Each row has a name. Each question is about the rows just above it. Places in a row count from 1.

[126 135 124 154 115 116 124 141 156]  K_584
[175 130 161 130 126 135 161 139 185]  K_384
[137 118 127 166 105 118 127 151 172]  K_603
[211 129 183 140 123 139 183 147 223]  K_649
[137 118 127 166 120 138 163 147 193]  K_709
[114 123 134  46 164 145 134  94  71]  K_433
[128 128 125 141 114 126 125 133 138]  K_303
[137 131 127 166 105 118 127 151 172]  K_116
[114 123 134  68 164 145 134  94  71]  K_515
K_603 in full: -> [137 118 127 166 105 118 127 151 172]
K_649 in full: -> [211 129 183 140 123 139 183 147 223]

[ 72 129 152 143 143 143 123  99 143] -> K_18
[169 205  66 197 119 181 125 103 245] -> K_116
[ 98 153 112  53 133 119 140  27 189] -> K_515
[114 157 193 147 141  50 115 144 161] -> K_603
[120 120 121  50 172 145 147 125 102] -> K_433
[152 152 132 103  98 103 103 153 103] -> K_491
[125 184 108 104 166 154 158 138   8] -> K_709
[109 164 117  88 112 135 125 116 179] -> K_384
[138 139 110 174 203  99 163 163 186] -> K_594
[120 110 155 105 157  64 116 154 153] -> K_584
[127 112 143  80 136 112 131  73 195] -> K_303
[196 127 105 163 133 147 152 154 104] -> K_649
Every place of [103] in K_491: -> 4 6 7 9
K_491 in full: -> [152 152 132 103  98 103 103 153 103]
At which places does K_18 hold [143]? -> 4 5 6 9
At which places does K_491 hold [152]? -> 1 2
K_384 in full: -> [109 164 117  88 112 135 125 116 179]

[ 62 157  67 114 115 112 120  68 112 240  85 125  77  66  59 126 120  67
  71 132 115 249  67  95] = K_116
[ 75  74  64 107 103 107 112  67 117 232  93 110  88  55  61 131 108  60
  43 129 119 240  70  74] = K_603
[180 184 189 124 116 128 124 180 124  22 176 128 187 197 195 132 128 193
 201 130 131 124 183 153] = K_649
[175 175 163 150 142 147 138 169 153  11 173 136 176 168 175 140 129 174
 172 134 136  13 169 153] = K_709
[ 62  67  67 114 115 112 120  68 112 240  85 125  77  66  59 126 120  67
  71 132 115 249  67  95] = K_594
[174 165 167 112 121 109 115 167 107  26 167 126 178 158 169 114 127 163
 152 123 120  10 171 116] = K_303
K_709 in full: -> [175 175 163 150 142 147 138 169 153  11 173 136 176 168 175 140 129 174
 172 134 136  13 169 153]
At which places does K_649 hold [124]? -> 4 7 9 22

[161 132  67 126 147 191 112 164 114 171 103  99 168 121 101 143] = K_594
[146 146 146 146 146 147 147 147 146 147 146 146 147 147 146 146] = K_18
[150 147 143 147 145 153 147 150 146 151 146 145 151 147 145 148] = K_584
[104 131 104 167 103 189 104 163 104 171 104 167 167 121 101 167] = K_433
[161 132  67 129 103 194 115 166 115 175 105 100 170 123 102 143] = K_116
[145 145 146 145 145 145 145 145 145 145 145 145 145 146 145 145] = K_303
[148 146 142 147 144 151 146 149 145 150 145 144 149 146 145 147] = K_515
[ 55 106 227 126 160  11 154  58 141  48 165 168  51 137 169  90] = K_709
[151 126  68 119 166 177 106 154 110 160  98  94 159 116  97 136] = K_649
[148 136 111 137 125 162 132 150 130 154 127 126 150 132 125 140] = K_384
[151 147 141 148 144 155 147 151 146 152 146 146 151 146 145 148] = K_603
[160 132  66 125 103 189 111 163 114 170 102  98 167 120 100 142] = K_491
K_116 in full: -> [161 132  67 129 103 194 115 166 115 175 105 100 170 123 102 143]
At which places does K_433 hold [167]? -> 4 12 13 16
Every place of [146] in K_18: -> 1 2 3 4 5 9 11 12 15 16

[112  83 140 154   6  77 138 193  51  22  67] -> K_491
[112  92  85  91   9  71 138 169  13  22  70] -> K_116
[ 60 135 193 115   7  77 138 193  82  22  67] -> K_515
[ 53 136 176  43 130  77 166 112 135  22 142] -> K_603
[139  59 124 154   9  73 137 193  42  22  67] -> K_594
[126  40 119 200   9  77 136 211 104  22  67] -> K_384
[112  85 140 140   9  85 138  84  84  33 109] -> K_18
[112  83 140 201   9  85 138 213  89  33  62] -> K_584
K_116 in full: -> [112  92  85  91   9  71 138 169  13  22  70]
K_491 in full: -> [112  83 140 154   6  77 138 193  51  22  67]
K_584 in full: -> [112  83 140 201   9  85 138 213  89  33  62]
At which places does K_18 hold [85]? -> 2 6
Places of [84] in row K_18: -> 8 9
K_384 in full: -> [126  40 119 200   9  77 136 211 104  22  67]
K_18 in full: -> [112  85 140 140   9  85 138  84  84  33 109]

[139  92 150 110 108 148] -> K_18
[125 116 145 122 110 143] -> K_594
[120 129 143 133 114 215] -> K_649
[122 142  79 140 167  94] -> K_584
[114 141 134 145 120 131] -> K_515
[114 141 134 145 104 131] -> K_303
[108 141 137 144 113 135] -> K_491
[131 107 146 122 111 144] -> K_709
[214 140  19 140 214 214] -> K_116
K_649 in full: -> [120 129 143 133 114 215]
K_491 in full: -> [108 141 137 144 113 135]
At which places does K_116 hold [214]? -> 1 5 6

[162 122 191  96] = K_649
[ 26  56  48 141] = K_491
[133 167 147 103] = K_594
[157  94 170 124] = K_515
[129 141 133 156] = K_603
[ 72 113 148 135] = K_18
[190 130 130 130] = K_384
[198 123 118 131] = K_709
[161 176 114 136] = K_116
[122 100  61 126] = K_584
[133 113 155 142] = K_303
[166 143 166 166] = K_433
Every place of [130] in K_384: -> 2 3 4
K_384 in full: -> [190 130 130 130]
Places of [166] in row K_433: -> 1 3 4

[145  84  80  84  98  80 186 152  91 165 151 145  85  98 145 139  98  85
 186]  K_584
[161 159 160 154 118 156  17 105 155  96 121 123 154 158 121 126 147 156
  18]  K_384
[155 142 153 155  70 156 137  59 150  57  66  72 158 156  71  64 153 153
 142]  K_515
[174 169 173 165 109 172  61 106 163  98 116 112 163 168 116 117 154 164
  63]  K_491
[ 90  97  88  91 181  87 131 181  92 184 180 180  89  88 176 184  95  89
 127]  K_303
[142 134 144 148  89 146 144  96 140 101  89  90 149 145  90  84 144 146
 149]  K_433
[182 175 181 176 103 182  84  98 170  89 105 104 175 178 106 111 163 174
  88]  K_18
K_18 in full: -> [182 175 181 176 103 182  84  98 170  89 105 104 175 178 106 111 163 174
  88]
K_515 in full: -> [155 142 153 155  70 156 137  59 150  57  66  72 158 156  71  64 153 153
 142]
Every place of [98] in K_584: -> 5 14 17
Every place of [152] in K_584: -> 8

[126 135 149 160 136 127 138 160 149 154 138 147 144 144 143 149 139 134
 156 132 155 137 145 150 151 161 141 143 144 138 162 138 156 154 146 162
 154 127 137 148 142] = K_709
[209 154  89  67 185 212 179 107  99 122 152 116 110 140 154 124 171 202
  99 184  69 145 110  78 108  75 107 163 160 142  63 169  81  95 157  77
  85 228 196 140 161] = K_116
[201 146  78  58 177 202 171 101  89 116 144 105 102 130 146 115 163 194
  93 177  60 134 100  67  96  69  95 155 153 133  57 159  70  86 151  66
  74 221 190 131 153] = K_603
[195 143  79  59 172 196 167  99  90 113 141 105 101 128 143 114 159 188
 141 171  61 132 100  69  97  69  96 151 149 131  57 156  72  86 146  68
  75 214 184 129 149] = K_515
[195 142  79  59 172 197 167 100  89 113 140 105 100 128 143 114 159 189
  91 171  61 132  99  68  97  68  95 152 150 130  56 157  72  86 147  69
  75 214 184 129 150] = K_649
[168 162 155 152 165 169 164 155 156 157 162 158 157 160 161 158 163 167
 155 165 152 162 158 154 157 152 158 162 162 161 151 164 154 155 161 153
 154 170 166 160 163] = K_594
K_116 in full: -> [209 154  89  67 185 212 179 107  99 122 152 116 110 140 154 124 171 202
  99 184  69 145 110  78 108  75 107 163 160 142  63 169  81  95 157  77
  85 228 196 140 161]
K_649 in full: -> [195 142  79  59 172 197 167 100  89 113 140 105 100 128 143 114 159 189
  91 171  61 132  99  68  97  68  95 152 150 130  56 157  72  86 147  69
  75 214 184 129 150]
At which places does K_515 hold [141]? -> 11 19
K_594 in full: -> [168 162 155 152 165 169 164 155 156 157 162 158 157 160 161 158 163 167
 155 165 152 162 158 154 157 152 158 162 162 161 151 164 154 155 161 153
 154 170 166 160 163]

[134  99 136 141  75 144 123 121 151 165 138  94]  K_433
[106 125 118 129  40 129 129 126 109 125 125 129]  K_116
[106 125 118 116  40 151 131 126 109 159 128 126]  K_584
K_433 in full: -> [134  99 136 141  75 144 123 121 151 165 138  94]
At which places does K_116 hold [129]? -> 4 6 7 12
K_584 in full: -> [106 125 118 116  40 151 131 126 109 159 128 126]

[236 153 123 136 142  95  95 123 163 128 130 136 127 123]  K_491
[109 154 162 116 116 154 111 154 133 116 130 116 132 174]  K_649
[236 128 127 136 142  95  94 129 163 128 130 136 127 123]  K_709
[ 91 135 102 118 128 110  94  94 119 139 132 174 131 167]  K_584
[ 91 135 102 118 128 110  94 122 137 152 124  79 128  96]  K_515
Every place of [154] in K_649: -> 2 6 8
K_491 in full: -> [236 153 123 136 142  95  95 123 163 128 130 136 127 123]
Every place of [95] in K_491: -> 6 7

[ 68  81 177 160 188  59 104 194  67  72  75] -> K_603
[167 168 116 116 108 168 164 113 183 171 184] -> K_594
[ 50  49 150 150 171  56  73 159  63  42  74] -> K_649
[185 175  85  91  71 201 183  84 203 194 213] -> K_709
[ 68  81 177 160 188  59  89 194  67  72  75] -> K_384
[ 58  86 204 148 187  71  66 188  66  74  55] -> K_433
[ 68  53 144 173 168  76  79 165  74  68  69] -> K_116
[112 117 114 109  96 104 113  97 118 113 103] -> K_584
K_649 in full: -> [ 50  49 150 150 171  56  73 159  63  42  74]
K_709 in full: -> [185 175  85  91  71 201 183  84 203 194 213]
K_584 in full: -> [112 117 114 109  96 104 113  97 118 113 103]
K_116 in full: -> [ 68  53 144 173 168  76  79 165  74  68  69]

[228 121  58  54  71 246 233  79 142 138] : K_709
[ 84 121  62  60  98  84 226  82 141 121] : K_584
[ 28 191 187 187  70  70  70 120  42  63] : K_433
[ 33 181 140 196  96  98  63 220  62  78] : K_303
[153  82 215 219 230 247 104  81 219 247] : K_116
[245 115 108  69 146 137 237  74 190 186] : K_649
K_649 in full: -> [245 115 108  69 146 137 237  74 190 186]
Places of [121] in row K_584: -> 2 10
At which places does K_433 hold [70]? -> 5 6 7
K_709 in full: -> [228 121  58  54  71 246 233  79 142 138]
K_303 in full: -> [ 33 181 140 196  96  98  63 220  62  78]
K_433 in full: -> [ 28 191 187 187  70  70  70 120  42  63]
At which places does K_116 hold [247]? -> 6 10

[193  29 188 205 199  79 152 106 192 175 104] -> K_649
[ 72 181  66  69  88 170 159 193  77  83 186] -> K_603
[179  77 179 187 167  92 111  78 166 164  79] -> K_584
[193  29 188 205 199  79 152 106 192  85 190] -> K_491
[179  77 179 187 167  92 111  78 166  88  79] -> K_594
[ 64 146  58  78  95 176 185 212  76  82 203] -> K_709
K_649 in full: -> [193  29 188 205 199  79 152 106 192 175 104]
K_491 in full: -> [193  29 188 205 199  79 152 106 192  85 190]

[123 137 100  35 164] -> K_515
[108 124  93 166  86] -> K_491
[148 121 181 190 124] -> K_116
[109 125  97 165  88] -> K_603
[111 125  99 162  92] -> K_649
[111 127  97 153  97] -> K_18
[113 120 111 176  91] -> K_594
[108 125  91 158  90] -> K_709
K_709 in full: -> [108 125  91 158  90]
K_116 in full: -> [148 121 181 190 124]

[208 122 218 186  49 121 174 130  34 193 189] = K_384
[ 96 144 175 166 177 170 247  35  51 101  70] = K_584
[143 199  30 138 188  52  52 175 233 103 133] = K_594
[ 96 144 175 166 177 170 252   9 153  55  87] = K_515
K_584 in full: -> [ 96 144 175 166 177 170 247  35  51 101  70]
K_515 in full: -> [ 96 144 175 166 177 170 252   9 153  55  87]

[117 146 152 119 120 137]  K_116
[ 99 139 160 136 140 122]  K_515
[177  67 181  67  66 177]  K_649
[ 90 139 139 139 139  83]  K_709
[212  36  38  29  65 201]  K_384
K_116 in full: -> [117 146 152 119 120 137]
At which places does K_649 hold [181]? -> 3
At which places does K_709 hold [139]? -> 2 3 4 5
Places of [65] in row K_384: -> 5
K_649 in full: -> [177  67 181  67  66 177]

[ 72 151 105 133  63 118] = K_594
[217  59  64  64 217  64] = K_649
[102  56  85 192  51  39] = K_303
[102 184  85 192 190 203] = K_515
[102 184  85 192  51  39] = K_433
At which places does K_594 hold [151]? -> 2
K_303 in full: -> [102  56  85 192  51  39]
Places of [64] in row K_649: -> 3 4 6

[120 135 138 110 139 137 120 113 104 120 134 121 147 121 141 131 110 119
 133 149 149 124 123   5 116 113 114 129 120 129 135 130] = K_709
[128 128 129 128 129 127 128 128 129 126 130 129 127 129 128 127 128 128
 128 130 129 127 129 159 126 129 125 128 128 130 129 128] = K_18
[129 131 126 133 134 126 131 126 131 126 131 128 128 132 136 127 133 136
 139 128 126 127 134 150 126 131 136 122 123 133 123 128] = K_603
At which places does K_709 hold [120]? -> 1 7 10 29
K_709 in full: -> [120 135 138 110 139 137 120 113 104 120 134 121 147 121 141 131 110 119
 133 149 149 124 123   5 116 113 114 129 120 129 135 130]
K_18 in full: -> [128 128 129 128 129 127 128 128 129 126 130 129 127 129 128 127 128 128
 128 130 129 127 129 159 126 129 125 128 128 130 129 128]
K_603 in full: -> [129 131 126 133 134 126 131 126 131 126 131 128 128 132 136 127 133 136
 139 128 126 127 134 150 126 131 136 122 123 133 123 128]

[ 89  97 118 114 158 120  92] -> K_603
[154 154 154  90 133  81  90] -> K_433
[ 66 125 147  96 150 162 134] -> K_303
[135 172 123  81 102 112 174] -> K_649
[147  56  97 119 144 134 218] -> K_491
[124 114 116 143 115 134 134] -> K_116
[129  92 105 105 119 150 119] -> K_709
[109 141 106 148 165 109 134] -> K_384
[125 102 169  82  97 170  78] -> K_584
[162  55 156 153 125 108  55] -> K_18
Every place of [153] in K_18: -> 4
Every place of [154] in K_433: -> 1 2 3
Places of [119] in row K_709: -> 5 7
K_433 in full: -> [154 154 154  90 133  81  90]
K_18 in full: -> [162  55 156 153 125 108  55]

[ 71  65 113 169 127 149 180  69 110 225] -> K_384
[174  69 158 158 158 158 158  69 158  69] -> K_433
[143 165 166 130  79 153  55 194 110  55] -> K_709
[ 76  54 105 162 144 138 193  61 119 221] -> K_116
[141 199 164 151  83 151  59 188 111 151] -> K_603
[139 192 160 130  86 150  66 183 112 101] -> K_649
[145 194 160 166  88 147  66 157 115 159] -> K_515
Every place of [158] in K_433: -> 3 4 5 6 7 9
Places of [164] in row K_603: -> 3
Places of [105] in row K_116: -> 3
At which places does K_515 hold [160]? -> 3
K_433 in full: -> [174  69 158 158 158 158 158  69 158  69]
K_709 in full: -> [143 165 166 130  79 153  55 194 110  55]
Places of [165] in row K_709: -> 2

[ 75  74 214  84  62  60 160  74  74  62  81 124] : K_649
[185 176 104 187 174 187  84  93  55 171 165  62] : K_116
[ 84 106 102  67 110 133 160 226 216 107 121 195] : K_18
Every place of [187] in K_116: -> 4 6
Every place of [74] in K_649: -> 2 8 9
K_649 in full: -> [ 75  74 214  84  62  60 160  74  74  62  81 124]

